Below is a small trained network, with its code and all its weights. Each question gives an input and a class and asks what happens when units are switched off, that is, made to give their printed mean instead of their output.

import numpy as np


def w(rows, s, z=0):
    codes = np.array(rows[::2]) - 128.0
    scale = np.full(codes.shape[1], s)
    scale[-1] = z or s
    return codes * scale


def norm(h):
    return h / np.sqrt((h * h).mean(-1, keepdims=True) + 1e-5)


def f(y):
    return y / 2 * (1 + np.tanh(0.7978845608 * (y + 0.044715 * y**3)))


def log_softmax(a):
    a = a - a.max(-1, keepdims=True)
    return a - np.log(np.exp(a).sum(-1, keepdims=True))


def net(x, mask):
    res = np.array(x, float).reshape(1, 8) / 4 @ E
    u = 0
    for l in range(2):
        y = f(norm(res) @ A[l][:, :-1].T + A[l][:, -1])
        res = res + np.where(mask[u : u + 6], y, B[l][:, -1]) @ B[l][:, :-1]
        u += 6
    return log_softmax(norm(res)[-1] @ U[:, :-1].T + U[:, -1])


A, B = {}, {}
E = w([
[110,122,131,125,137,119,131],'x0',
[102,119,136,118,150,110,139],'x1',
[197,79,228,240,30,48,238],'x2',
[113,244,254,172,122,60,47],'x3',
[123,109,220,15,3,217,198],'x4',
[115,119,128,133,127,127,126],'x5',
[123,108,135,128,125,129,122],'x6',
[97,107,131,131,131,122,123],'x7',
],0.0056)
A[0] = w([
[138,112,188,181,65,104,196,254],'L0N0',
[171,97,114,175,141,43,191,76],'L0N1',
[138,177,237,195,98,65,127,54],'L0N2',
[119,162,254,54,109,148,101,65],'L0N3',
[113,153,178,123,117,173,67,81],'L0N4',
[96,139,185,55,76,160,203,188],'L0N5',
],0.0095,0.006)
B[0] = w([
[130,97,114,141,187,173,229,254],'L0N0',
[155,173,98,149,12,43,103,170],'L0N1',
[156,81,126,58,143,124,43,191],'L0N2',
[110,161,76,174,43,80,91,188],'L0N3',
[107,137,119,189,87,85,163,147],'L0N4',
[130,136,124,53,79,163,159,240],'L0N5',
],0.011,0.0099)
A[1] = w([
[150,185,137,45,206,135,120,197],'L1N0',
[149,97,101,238,94,127,214,2],'L1N1',
[93,133,17,95,169,207,182,106],'L1N2',
[168,51,147,2,55,204,174,234],'L1N3',
[186,68,100,122,185,69,91,27],'L1N4',
[168,151,119,198,200,39,63,137],'L1N5',
],0.0098,0.0019)
B[1] = w([
[107,126,156,145,80,142,119,152],'L1N0',
[85,193,84,151,131,59,91,161],'L1N1',
[188,113,136,145,132,97,173,193],'L1N2',
[105,136,154,149,177,132,58,251],'L1N3',
[151,124,95,125,73,116,252,153],'L1N4',
[111,107,185,80,165,179,125,173],'L1N5',
],0.013,0.015)
U = w([
[183,95,134,124,165,136,255,9],'0',
[110,117,181,102,152,186,60,163],'1',
[96,187,70,162,52,75,104,249],'2',
],0.017,0.0016)

Each question gives the input, the list of numbers given to net, and the class t.
The units are the neurons (one row each of A and B). Each row of codes is followed by its name. A weight is (code - 128) times the scale printed after its matrix; where a second scale follows, it is the last column's (A, B and U).
mask holds one flag per neuron, layer by layer. A switched-off neuron (its flag False) gives its mean, the last column of its row in B, instead of its output. The means were averaged over made-up inputs and are rounded, as every weight is.
A unit's drop is (log p(t) with every unit on - log p(t) with that unit switched off) / (log p(t) with every unit on - log p(t) with every unit switched off).
The circuit of an input: a set's keep is (log p(t) with only the set's units on - log p(t) with every unit switched off) / (log p(t) with every unit on - log p(t) with every unit switched off). Starting from all 12 units, units are removed one at a time, each time the one whose removal leaves the highest keep (on an exact tie, the one counted first), for as long as the keep stays at least 0.8.
units of the circuit, in order: the units of the circuit, biggest drop first
most important unit: the unit with the biggest drop
k most important neurons: the k neurons with the biggest drops, biggest first
k most important neurons of layer l: the k neurons of layer l with the biggest drops, biggest first
drop when u is switched off: that unit's drop, to one decimal
input [3,-1,-2,7,-5,4,-7,-4], class 1: most important unit -> L1N5
input [-6,-1,-2,0,-2,-2,-2,2], class 0: 2 most important neurons -> L0N5; L1N3
input [1,7,-8,-1,-3,-2,4,-7], class 0: 2 most important neurons -> L1N3; L1N2
input [-4,-4,-1,2,-5,3,3,-4], class 1: 3 most important neurons -> L1N5; L0N0; L1N2
input [3,-4,5,-6,-2,6,-8,7], class 2: 2 most important neurons -> L1N1; L0N1
input [7,5,7,-3,-8,-1,5,1], class 2: 2 most important neurons -> L0N1; L1N1
input [-3,-5,3,8,-8,7,-4,-8], class 0: 2 most important neurons -> L1N4; L1N3
input [-4,8,0,4,3,4,-6,5], class 2: 2 most important neurons of layer 0 -> L0N3; L0N4
input [-8,2,8,2,7,-8,-5,-7], class 1: units of the circuit, in order -> L1N3; L0N2
input [4,-7,5,5,-7,-2,-1,-1], class 0: 2 most important neurons -> L1N4; L0N2
input [8,-5,7,-8,0,-3,5,-8], class 2: 2 most important neurons -> L1N1; L0N1
input [8,-7,-1,1,-7,-7,0,-1], class 1: 4 most important neurons -> L1N5; L0N0; L1N2; L0N2
input [3,8,-8,1,3,8,-7,7], class 2: 2 most important neurons -> L0N0; L1N5
input [-3,-5,-2,-1,-6,7,-7,-6], class 0: 2 most important neurons of layer 1 -> L1N3; L1N4
input [5,-1,-5,2,7,6,-1,7], class 2: most important unit -> L0N3
input [-4,4,5,1,4,-7,-7,5], class 1: 2 most important neurons of layer 1 -> L1N3; L1N4
input [-8,5,8,6,-2,-3,-3,2], class 0: 3 most important neurons -> L0N2; L1N4; L0N0
input [-6,5,5,2,2,4,-7,-8], class 1: 2 most important neurons -> L0N2; L1N3
input [-8,6,5,-4,-5,-3,6,-5], class 2: 2 most important neurons -> L0N1; L1N1
input [6,8,0,-6,3,-2,-2,4], class 1: units of the circuit, in order -> L1N3
input [-2,-5,5,3,4,7,-6,-8], class 1: 2 most important neurons -> L0N2; L1N3
input [3,0,8,6,-4,3,5,3], class 0: drop when L0N2 is switched off -> 1.9
input [2,-1,3,-6,-7,-6,3,6], class 2: drop when L1N1 is switched off -> 0.1
input [8,-1,6,3,8,-3,6,-6], class 1: drop when L1N3 is switched off -> 1.6
input [6,7,5,4,4,4,-3,7], class 1: drop when L0N2 is switched off -> 2.6
